Below are the code and all the weights of a small trained network. Each question names an input and a class and asks about switching units off, where a switched-off unit gives its printed mean instead of its output.

import numpy as np


def w(rows, s, z=0):
    codes = np.array(rows[::2]) - 128.0
    scale = np.full(codes.shape[1], s)
    scale[-1] = z or s
    return codes * scale


def f(y):
    return y / 2 * (1 + np.tanh(0.7978845608 * (y + 0.044715 * y**3)))


def log_softmax(a):
    a = a - a.max(-1, keepdims=True)
    return a - np.log(np.exp(a).sum(-1, keepdims=True))


def net(x, mask):
    res = np.array(x, float).reshape(1, 6) / 4 @ E
    y = f(res @ A[0][:, :-1].T + A[0][:, -1])
    res = res + np.where(mask, y, B[0][:, -1]) @ B[0][:, :-1]
    return log_softmax(res[-1] @ U[:, :-1].T + U[:, -1])


A, B = {}, {}
E = w([
[183,133,118,95,165,59,127],'x0',
[223,77,122,128,165,212,255],'x1',
[72,70,135,154,131,192,94],'x2',
[69,65,82,181,89,138,134],'x3',
[89,115,62,5,160,181,85],'x4',
[151,138,186,105,112,201,92],'x5',
],0.0086)
A[0] = w([
[143,110,218,22,75,161,121,218],'n0',
[74,176,223,153,56,183,183,107],'n1',
[154,138,92,125,137,154,169,42],'n2',
[148,87,79,115,129,136,188,4],'n3',
[104,142,53,87,181,170,106,180],'n4',
[113,221,63,157,78,102,2,76],'n5',
[137,116,92,64,123,151,95,148],'n6',
[36,106,199,71,87,26,70,78],'n7',
[162,188,166,134,100,82,147,175],'n8',
],0.0078,0.0024)
B[0] = w([
[87,129,135,164,74,142,146,210],'n0',
[130,152,87,185,103,109,96,193],'n1',
[174,113,225,159,89,215,64,144],'n2',
[142,173,167,101,204,178,130,153],'n3',
[139,211,96,223,127,2,69,194],'n4',
[170,84,181,142,161,245,154,255],'n5',
[108,165,148,93,110,55,94,175],'n6',
[163,110,121,141,197,172,234,252],'n7',
[95,109,97,92,158,105,48,191],'n8',
],0.0085,0.007)
U = w([
[42,155,107,183,113,3,127,254],'0',
[71,102,100,93,198,169,231,2],'1',
],0.0061,0.0027)

Each question gives the input, the list of numbers given to net, and the class t.
The units are the neurons (one row each of A and B). Each row of codes is followed by its name. A weight is (code - 128) times the scale printed after its matrix; where a second scale follows, it is the last column's (A, B and U).
mask holds one flag per neuron, in row order. A switched-off neuron (its flag False) gives its mean, the last column of its row in B, instead of its output. The means were averaged over made-up inputs and are rounded, as every weight is.
A unit's drop is (log p(t) with every unit on - log p(t) with that unit switched off) / (log p(t) with every unit on - log p(t) with every unit switched off).
The circuit of an input: a set's keep is (log p(t) with only the set's units on - log p(t) with every unit switched off) / (log p(t) with every unit on - log p(t) with every unit switched off). Starting from all 9 units, units are removed one at a time, each time the one whose removal leaves the highest keep (on an exact tie, the one counted first), for as long as the keep stays at least 0.8.
units of the circuit, in order: the units of the circuit, biggest drop first
most important unit: the unit with the biggest drop
k most important neurons: the k neurons with the biggest drops, biggest first
drop of u: that unit's drop, to one decimal
input [-7,-4,8,-5,-3,-8], class 1: 2 most important neurons	(n4 n7)
input [-2,4,-3,8,5,-3], class 0: units of the circuit, in order	(n4 n5)
input [-2,7,1,3,-7,7], class 0: most important unit	n1
input [-6,-6,4,-2,0,8], class 1: 3 most important neurons	(n5 n7 n4)
input [2,2,-6,0,2,5], class 0: units of the circuit, in order	(n5 n7)
input [-8,-8,4,-6,-4,-3], class 1: units of the circuit, in order	(n5 n7)
input [5,-7,-2,-6,6,0], class 1: 3 most important neurons	(n5 n7 n1)
input [-8,6,3,-5,6,4], class 0: drop of n4	0.3
input [0,-5,3,-5,-1,1], class 1: drop of n4	0.1
input [-2,4,-3,-7,7,4], class 0: drop of n0	0.0
input [-6,-8,8,1,3,-7], class 1: drop of n5	0.3
